Below are the code and all the weights of a small trained network. Each question names an input and a class and asks about switching units off, where a switched-off unit gives its printed mean instead of its output.

import numpy as np


def w(rows, s, z=0):
    codes = np.array(rows[::2]) - 128.0
    scale = np.full(codes.shape[1], s)
    scale[-1] = z or s
    return codes * scale


def f(y):
    return np.maximum(y, 0)


def log_softmax(a):
    a = a - a.max(-1, keepdims=True)
    return a - np.log(np.exp(a).sum(-1, keepdims=True))


def net(x, mask):
    res = np.array(x, float).reshape(1, 5) / 4 @ E
    y = f(res @ A[0][:, :-1].T + A[0][:, -1])
    res = res + np.where(mask, y, B[0][:, -1]) @ B[0][:, :-1]
    return log_softmax(res[-1] @ U[:, :-1].T + U[:, -1])


A, B = {}, {}
E = w([
[2,88,111],'x0',
[180,28,221],'x1',
[128,128,128],'x2',
[75,219,253],'x3',
[125,131,128],'x4',
],0.0083)
A[0] = w([
[174,91,111,9],'N0',
[105,137,62,147],'N1',
[107,57,160,134],'N2',
[144,240,82,134],'N3',
[189,80,86,253],'N4',
[48,86,163,125],'N5',
[68,113,3,169],'N6',
[197,156,238,117],'N7',
[75,167,169,160],'N8',
[177,80,99,59],'N9',
],0.011,0.0049)
B[0] = w([
[204,165,173,153],'N0',
[95,102,171,192],'N1',
[193,254,78,181],'N2',
[153,223,89,222],'N3',
[82,203,50,237],'N4',
[178,187,32,195],'N5',
[31,45,188,254],'N6',
[98,54,241,236],'N7',
[191,226,103,215],'N8',
[198,225,119,173],'N9',
],0.0088)
U = w([
[79,172,11,11],'0',
[221,187,135,184],'1',
[2,14,236,153],'2',
],0.0076,0.00012)

Each question gives the input, the list of numbers given to net, and the class t.
The units are the neurons (one row each of A and B). Each row of codes is followed by its name. A weight is (code - 128) times the scale printed after its matrix; where a second scale follows, it is the last column's (A, B and U).
mask holds one flag per neuron, in row order. A switched-off neuron (its flag False) gives its mean, the last column of its row in B, instead of its output. The means were averaged over made-up inputs and are rounded, as every weight is.
A unit's drop is (log p(t) with every unit on - log p(t) with that unit switched off) / (log p(t) with every unit on - log p(t) with every unit switched off).
The circuit of an input: a set's keep is (log p(t) with only the set's units on - log p(t) with every unit switched off) / (log p(t) with every unit on - log p(t) with every unit switched off). Starting from all 10 units, units are removed one at a time, each time the one whose removal leaves the highest keep (on an exact tie, the one counted first), for as long as the keep stays at least 0.8.
units of the circuit, in order: the units of the circuit, biggest drop first
top k neurons: the k neurons with the biggest drops, biggest first
drop of u: that unit's drop, to one decimal
input [2,-1,2,-8,-6], class 2: units of the circuit, in order => (N6)
input [6,3,-6,2,7], class 1: top 2 neurons => (N4; N6)
input [2,-4,7,-2,6], class 2: units of the circuit, in order => (N6; N5)
input [8,4,3,1,-6], class 1: top 2 neurons => (N4; N2)
input [3,-4,-5,0,-5], class 2: top 3 neurons => (N6; N4; N2)
input [4,7,1,-4,-4], class 0: top 3 neurons => (N4; N7; N8)
input [5,-1,-3,-1,7], class 2: top 3 neurons => (N6; N3; N4)
input [6,2,2,2,7], class 1: top 2 neurons => (N4; N6)
input [-7,6,-7,2,1], class 2: drop of N7 => 0.9
input [4,3,-1,3,0], class 1: drop of N4 => 0.3
input [7,4,-6,-2,-1], class 0: drop of N1 => 0.0
